m =
[[110 149 136 108 113 120 110 123 118 127 143 151]
 [114 126 117 140 131 115 149 108 130 132 122 149]
 [124 139 124 150 124 115 131 120 114 130 107 142]
 [136 140 101 116 123 151 109 107 125 122 121 149]
 [107 116 110 120 139 128  98 125 122 112 114 128]]
m[0][0]: 110
m[-2][-6]: 109
m[-5][10]: 143
m[-2][-2]: 121
m[3][-1]: 149
m[2][10]: 107
m[4][-3]: 112
m[0][-8]: 113
m[-4]: [114, 126, 117, 140, 131, 115, 149, 108, 130, 132, 122, 149]
m[1][9]: 132
m[-5]: [110, 149, 136, 108, 113, 120, 110, 123, 118, 127, 143, 151]
m[-1]: [107, 116, 110, 120, 139, 128, 98, 125, 122, 112, 114, 128]
m[4][-11]: 116
m[:, -11]: [149, 126, 139, 140, 116]
m[:, -1]: [151, 149, 142, 149, 128]
m[-2][4]: 123
m[:, -8]: [113, 131, 124, 123, 139]
m[-1][-8]: 139
m[-1][-6]: 98
m[:, -9]: [108, 140, 150, 116, 120]
m[-3][0]: 124
m[1][1]: 126

X =
[[113 149 131 146]
 [102 131 129 146]
 [117 154 130 144]
 [130 158 130 140]]
X[0,0] -> 113
X[:, 2] -> [131, 129, 130, 130]
X[1,1] -> 131
X[3] -> [130, 158, 130, 140]
X[2,1] -> 154
X[2] -> [117, 154, 130, 144]
X[3,0] -> 130
X[1,2] -> 129

M =
[[126 119 112 108]
 [122 141 116 105]
 [134 107 113 129]]
M[0][0]: 126
M[0]: [126, 119, 112, 108]
M[1][1]: 141

data = [122 129 135 117 130 131 120 134 154]
data[0] -> 122
data[1] -> 129
data[-5] -> 130

grid =
[[138 104 135 132 103 104 131 133 147 116 157 142]
 [121 131 136 143 132 131 132 135 125 106 123 120]
 [131 129 126  99 129 129 128 114 128 156 128 132]]
Indices start at 0.
(0, 0) = 138
(0, 9) = 116
(1, 1) = 131
(1, 4) = 132
(2, 2) = 126
(1, 2) = 136
(1, 8) = 125
(1, 3) = 143
(1, 5) = 131
(2, 0) = 131
(1, 10) = 123
(2, 4) = 129
(2, 5) = 129

B =
[[121 119 132 141 128 136 128 108 140]
 [123 136 132 121 142 124 142 124 128]
 [131 117 135 110 132 141 124 116 120]
 [117 133 128 118 143 120 115 146 125]
 [124 122 130 116 121 138 128 114 143]
 [130 128 125 138 136 137 141 131 119]
 [108 118 121 121 126 147 133 127 137]
 [116 128 109 119 134 135 137 136 122]
 [130 135 115 129 127 105 139 132 132]
 [125 137 125 102 125 143 123 123 135]
 [128 120 110 139 130 129 135 131 137]
 [131 114 132 134 114 139 106 139 121]
 [139 119 124 109 132 132 137 118 124]
 [129 125 125 136 130 143 123 130 115]
 [116 125 112 150 122 135 128 120 121]]
Indices start at 0.
(0, 0) -> 121
(2, 4) -> 132
(5, 3) -> 138
(2, 5) -> 141
(2, 1) -> 117
(7, 5) -> 135
(3, 3) -> 118
(0, 5) -> 136
(11, 2) -> 132
(11, 7) -> 139
(5, 7) -> 131
(10, 0) -> 128
(2, 3) -> 110
(2, 2) -> 135
(13, 3) -> 136
(14, 5) -> 135
(12, 7) -> 118
(4, 1) -> 122
(12, 6) -> 137
(1, 0) -> 123
(1, 7) -> 124
(12, 2) -> 124
(4, 7) -> 114
(8, 2) -> 115
(4, 6) -> 128
(6, 4) -> 126
(7, 8) -> 122
(3, 1) -> 133
(10, 4) -> 130
(5, 2) -> 125
(4, 4) -> 121
(12, 5) -> 132
(9, 6) -> 123

A = [104 140 144 114 129 121]
A[0] -> 104
A[4] -> 129

arr = [111 146 125 131  99 100 132 131]
arr[0]	111
arr[1]	146
arr[2]	125

x =
[[123 125 128 134 118 122 118 133 130 125 134 132 124 124 122]
 [124 125 128 133 118 121 118 132 130 126 134 132 124 124 123]
 [126 126 127 131 123 126 123 130 129 127 131 130 125 126 124]
 [127 127 127 130 125 126 126 129 128 127 130 129 126 126 125]
 [127 127 127 130 124 126 124 129 129 126 131 130 126 126 125]
 [124 125 128 132 119 123 121 131 129 126 133 131 125 124 123]
 [130 130 125 124 138 134 136 124 128 131 123 125 130 131 130]
 [130 128 126 126 135 131 133 126 129 130 125 126 130 129 129]
 [127 127 127 129 127 127 127 128 129 127 130 129 127 126 126]
 [126 127 127 130 124 126 125 130 128 126 131 129 126 126 125]
 [132 130 126 124 137 132 135 124 129 130 124 126 130 129 130]
 [126 127 128 130 123 126 124 130 129 126 131 130 126 126 125]
 [141 134 124 111 157 154 155 114 124 136 112 114 132 138 140]
 [122 125 129 135 114 119 115 134 129 125 136 134 123 122 122]
 [131 129 126 124 137 133 135 124 129 130 123 126 131 130 129]]
Indices start at 0.
row 0 col 0 = 123
row 1 col 5 = 121
row 6 col 0 = 130
row 0 col 12 = 124
row 13 col 13 = 122
row 13 col 10 = 136
row 8 col 13 = 126
row 6 col 9 = 131
row 9 col 1 = 127
row 3 col 0 = 127
row 5 col 4 = 119
row 9 col 2 = 127
row 14 col 12 = 131
row 9 col 0 = 126
row 8 col 2 = 127
row 11 col 6 = 124
row 8 col 0 = 127
row 10 col 8 = 129
row 3 col 12 = 126
row 7 col 10 = 125
row 12 col 10 = 112
row 11 col 14 = 125
row 12 col 0 = 141
row 11 col 1 = 127
row 0 col 4 = 118
row 1 col 10 = 134
row 0 col 6 = 118
row 0 col 10 = 134
row 9 col 11 = 129
row 5 col 5 = 123
row 1 col 4 = 118
row 14 col 14 = 129
row 14 col 2 = 126
row 9 col 4 = 124
row 12 col 5 = 154
row 8 col 3 = 129
row 8 col 5 = 127
